Small tables with named rows and columns. After each table, cells are looked up by row and column.

Zep.tsv
	Bupupo	Nol	Munal	Bazo	Zibava
Nefezo	-49.0	40.1	89.5	29.3	-24.0
Paf	21.6	24.4	14.1	80.8	3.5
Tarafi	74.1	-27.7	75.9	-1.2	1.1
Retifa	-21.0	36.8	14.0	38.2	-13.0
Mozuvas	24.1	62.1	43.6	43.9	9.9
Feb	44.0	-7.7	58.8	17.8	11.0
Tav	41.9	65.8	10.0	51.5	31.9
Digu	76.5	46.8	11.4	-9.7	17.6
Kod	-53.9	14.2	6.5	-2.5	38.7

What is the Bazo of Retifa in Zep? 38.2
What is the Nol of Paf in Zep? 24.4
What is the Munal of Nefezo in Zep? 89.5
What is the Nol of Tav in Zep? 65.8
What is the Munal of Tav in Zep? 10.0
What is the Nol of Mozuvas in Zep? 62.1
What is the Zibava of Digu in Zep? 17.6
What is the Nol of Kod in Zep? 14.2
Row with the largest Bazo: Paf

Table Buno
|  | Gat | Vel |
|---|---|---|
| Gopuzar | 136 | 90 |
| Sonu | 46 | 111 |
| Dap | 215 | 33 |
| Fiti | 169 | 165 |
| Pup | 109 | 130 |

Sonu, Vel -> 111
Pup, Vel -> 130
Gopuzar, Gat -> 136
Dap, Gat -> 215
Pup, Gat -> 109
Sonu, Gat -> 46
Gopuzar, Vel -> 90

Gik =
|  | Nidut | Dof | Zifig | Nibeb | Repetul | Rep | Nalab | Vek | Did | Sumur |
|---|---|---|---|---|---|---|---|---|---|---|
| Fol | 7712 | 5817 | 6776 | 8274 | 7930 | 6426 | 7295 | 9099 | 6287 | 5677 |
| Keteva | 8737 | 6111 | 6711 | 6820 | 8389 | 6645 | 7295 | 6230 | 6287 | 7086 |
| Fab | 5107 | 6048 | 6711 | 8074 | 6650 | 6184 | 8022 | 8525 | 6287 | 9994 |
| Fof | 7712 | 6667 | 6711 | 7017 | 7930 | 6645 | 7295 | 6291 | 6048 | 6982 |
| Pes | 2475 | 7180 | 7626 | 7077 | 5055 | 7061 | 7295 | 7257 | 7084 | 5504 |
| Suseb | 8239 | 6111 | 6711 | 6698 | 8650 | 7342 | 7102 | 5998 | 6287 | 6982 |

Fof, Nibeb -> 7017
Suseb, Sumur -> 6982
Fol, Sumur -> 5677
Keteva, Did -> 6287
Fof, Dof -> 6667
Fol, Did -> 6287
Suseb, Vek -> 5998
Fab, Repetul -> 6650
Suseb, Dof -> 6111
Keteva, Sumur -> 7086
Fol, Repetul -> 7930
Pes, Nalab -> 7295
Fof, Nidut -> 7712
Fof, Vek -> 6291
Pes, Repetul -> 5055

Lisunap
|  | Denezud | Rov |
|---|---|---|
| Ger | 751 | 397 |
| Sobof | 565 | 477 |
| Lavut | 462 | 509 |
| Suv | 9 | 346 |
| Nes | 278 | 354 |
| Dema | 676 | 536 |
| Mol | 577 | 475 |
| Fegula | 178 | 346 |
| Mivapim | 332 | 503 |

Rov of Suv = 346
Rov of Dema = 536
Denezud of Mol = 577
Rov of Sobof = 477
Rov of Ger = 397
Denezud of Lavut = 462
Rov of Mol = 475
Denezud of Suv = 9
Rov of Lavut = 509
Denezud of Dema = 676
Denezud of Sobof = 565
Rov of Nes = 354
Denezud of Mivapim = 332
Rov of Fegula = 346
Denezud of Nes = 278

Table Pomu
	Nizut	Faf	Voz	Nikebu	Rol	Ser	Toluso	Kov
Fuzuvof	4441	5306	4988	4164	7309	4262	7468	4436
Firuvi	5408	6091	5959	5423	5565	6013	5106	6081
Zosu	5028	4727	5140	5542	5129	4747	5270	4911
Mezotov	4294	6036	8404	4245	2855	4311	3887	5507
Gok	5048	5208	5381	3653	3675	5538	4374	5145
Didir	4751	4610	4371	5525	5674	4576	5265	5034
Bimepav	5266	2872	2400	7282	6465	2959	4474	3800
Lolaki	3358	4779	5869	5592	6471	4777	5682	6752
Mizem	2354	4737	5217	4082	6798	3015	7321	3460
Med	5518	4945	5098	5111	4863	5367	5318	4584
Fef	4317	4036	2111	5211	6657	4785	6004	3875
Zuti	2857	5050	3811	4477	7806	4141	8133	2505
Dar	7161	2135	2286	8565	3235	3830	2496	3236
Daluv	4458	4381	4677	5201	3303	4669	4002	3034

What is the Nizut of Mezotov in Pomu?
4294
What is the Nizut of Fuzuvof in Pomu?
4441
What is the Faf of Didir in Pomu?
4610
What is the Ser of Med in Pomu?
5367
What is the Faf of Mezotov in Pomu?
6036
What is the Ser of Dar in Pomu?
3830
What is the Rol of Mizem in Pomu?
6798
What is the Ser of Mezotov in Pomu?
4311
What is the Nikebu of Fuzuvof in Pomu?
4164
What is the Rol of Bimepav in Pomu?
6465
What is the Nizut of Bimepav in Pomu?
5266
What is the Ser of Firuvi in Pomu?
6013
What is the Nizut of Zuti in Pomu?
2857
What is the Voz of Lolaki in Pomu?
5869
What is the Nizut of Lolaki in Pomu?
3358
What is the Faf of Fuzuvof in Pomu?
5306
What is the Nikebu of Firuvi in Pomu?
5423
What is the Voz of Firuvi in Pomu?
5959

